Below is a small trained network, with its code and all its weights. Each question gives an input and a class and asks what happens when units are switched off, that is, made to give their printed mean instead of their output.

import numpy as np


def w(rows, s, z=0):
    codes = np.array(rows[::2]) - 128.0
    scale = np.full(codes.shape[1], s)
    scale[-1] = z or s
    return codes * scale


def norm(h):
    return h / np.sqrt((h * h).mean(-1, keepdims=True) + 1e-5)


def f(y):
    return y / 2 * (1 + np.tanh(0.7978845608 * (y + 0.044715 * y**3)))


def log_softmax(a):
    a = a - a.max(-1, keepdims=True)
    return a - np.log(np.exp(a).sum(-1, keepdims=True))


def net(x, mask):
    res = np.array(x, float).reshape(1, 6) / 4 @ E
    u = 0
    for l in range(2):
        y = f(norm(res) @ A[l][:, :-1].T + A[l][:, -1])
        res = res + np.where(mask[u : u + 7], y, B[l][:, -1]) @ B[l][:, :-1]
        u += 7
    return log_softmax(norm(res)[-1] @ U[:, :-1].T + U[:, -1])


A, B = {}, {}
E = w([
[130,130,131,124,131,128],'x0',
[179,138,187,29,125,17],'x1',
[38,35,210,101,155,161],'x2',
[74,162,147,254,248,26],'x3',
[133,6,21,121,115,63],'x4',
[90,188,61,7,242,154],'x5',
],0.007)
A[0] = w([
[42,80,152,140,134,181,81],'0.n1',
[81,36,124,130,132,119,100],'0.n2',
[150,166,147,73,38,156,89],'0.n3',
[102,52,205,101,164,147,45],'0.n4',
[92,252,241,131,104,189,26],'0.n5',
[222,86,238,153,96,82,68],'0.n6',
[176,92,177,193,62,92,3],'0.n7',
],0.012,0.0075)
B[0] = w([
[166,222,162,84,47,140,207],'0.n1',
[146,122,123,107,73,102,203],'0.n2',
[157,94,199,178,174,141,225],'0.n3',
[152,193,187,62,66,101,193],'0.n4',
[118,29,11,98,68,24,252],'0.n5',
[47,177,92,124,133,174,234],'0.n6',
[25,183,79,116,137,192,181],'0.n7',
],0.012,0.0042)
A[1] = w([
[215,193,65,202,141,128,41],'1.n1',
[45,169,138,89,122,184,119],'1.n2',
[202,81,211,99,115,148,95],'1.n3',
[132,108,147,129,59,181,18],'1.n4',
[81,176,169,173,156,50,69],'1.n5',
[137,150,122,2,240,129,4],'1.n6',
[140,124,130,72,93,197,86],'1.n7',
],0.011,0.0026)
B[1] = w([
[144,129,197,28,54,180,192],'1.n1',
[193,201,86,113,192,127,220],'1.n2',
[187,174,105,158,197,64,186],'1.n3',
[118,112,130,158,173,123,176],'1.n4',
[194,32,187,80,215,148,200],'1.n5',
[43,120,196,246,30,149,253],'1.n6',
[116,98,131,195,213,102,201],'1.n7',
],0.012,0.0053)
U = w([
[6,181,133,169,137,190,57],'0',
[134,82,68,98,101,70,101],'1',
[187,73,179,155,210,155,59],'2',
[182,204,180,57,68,136,74],'3',
[139,150,129,127,126,120,253],'4',
[137,153,135,125,127,137,245],'5',
],0.016,0.0068)

Each question gives the input, the list of numbers given to net, and the class t.
The units are the neurons (one row each of A and B). Each row of codes is followed by its name. A weight is (code - 128) times the scale printed after its matrix; where a second scale follows, it is the last column's (A, B and U).
mask holds one flag per neuron, layer by layer. A switched-off neuron (its flag False) gives its mean, the last column of its row in B, instead of its output. The means were averaged over made-up inputs and are rounded, as every weight is.
A unit's drop is (log p(t) with every unit on - log p(t) with that unit switched off) / (log p(t) with every unit on - log p(t) with every unit switched off).
The circuit of an input: a set's keep is (log p(t) with only the set's units on - log p(t) with every unit switched off) / (log p(t) with every unit on - log p(t) with every unit switched off). Starting from the 12 units with the biggest drops (on a tie, the unit counted first), units are removed one at a time, each time the one whose removal leaves the highest keep (on an exact tie, the one counted first), for as long as the keep stays at least 0.8.
circuit, biggest first: the units of the circuit, biggest drop first
top k neurons: the k neurons with the biggest drops, biggest first
k most important neurons of layer l: the k neurons of layer l with the biggest drops, biggest first
input [3,1,6,-7,-4,4], class 2: circuit, biggest first -> [1.n7]
input [5,7,7,4,4,8], class 0: top 2 neurons -> [1.n6, 0.n5]
input [-6,-7,8,-6,-3,-7], class 3: 2 most important neurons of layer 1 -> [1.n6, 1.n5]
input [-2,2,-4,3,1,-2], class 3: top 4 neurons -> [0.n5, 1.n1, 1.n7, 0.n3]
input [-5,-3,5,-7,3,0], class 2: circuit, biggest first -> [1.n7, 0.n5]
input [5,-2,7,8,-2,2], class 2: 2 most important neurons of layer 0 -> [0.n6, 0.n7]
input [4,2,-2,8,3,-6], class 2: 2 most important neurons of layer 1 -> [1.n5, 1.n6]
input [-3,1,3,5,1,-5], class 0: top 3 neurons -> [0.n7, 0.n6, 1.n3]
input [-6,-8,5,-4,-4,5], class 5: circuit, biggest first -> [1.n2, 0.n1, 1.n7]
input [3,5,5,3,-6,-8], class 0: top 2 neurons -> [0.n6, 0.n7]
input [6,-3,6,-3,-3,2], class 3: top 2 neurons -> [0.n1, 0.n4]
input [-5,7,-5,-3,-2,1], class 5: 3 most important neurons of layer 1 -> [1.n3, 1.n5, 1.n6]
input [-7,4,6,1,1,-7], class 0: top 2 neurons -> [0.n6, 0.n7]
input [-2,7,-7,-2,-7,1], class 1: top 2 neurons -> [0.n5, 0.n1]
input [-3,-3,7,8,-6,-7], class 2: most important neuron of layer 1 -> [1.n5]
input [-7,-7,4,6,-5,3], class 4: top 2 neurons -> [0.n3, 1.n2]
input [3,-2,5,4,-4,-3], class 3: top 4 neurons -> [0.n1, 0.n4, 1.n7, 1.n6]
input [-3,5,-8,8,0,-5], class 2: top 2 neurons -> [1.n5, 0.n1]
input [2,3,3,-5,-6,-4], class 1: top 2 neurons -> [0.n5, 1.n6]
input [3,-1,-8,0,5,0], class 3: circuit, biggest first -> [1.n1]
input [7,-3,1,-8,-4,8], class 0: top 2 neurons -> [1.n6, 1.n5]
input [2,2,-7,5,5,0], class 3: 2 most important neurons of layer 0 -> [0.n5, 0.n3]
input [0,4,8,-7,-8,8], class 0: top 2 neurons -> [1.n6, 1.n7]
input [5,-3,8,5,-2,-5], class 3: circuit, biggest first -> [0.n1, 0.n4]
input [-3,0,-6,2,-8,-7], class 1: 2 most important neurons of layer 0 -> [0.n5, 0.n1]
input [-2,-2,-5,6,-5,0], class 2: 2 most important neurons of layer 0 -> [0.n1, 0.n2]
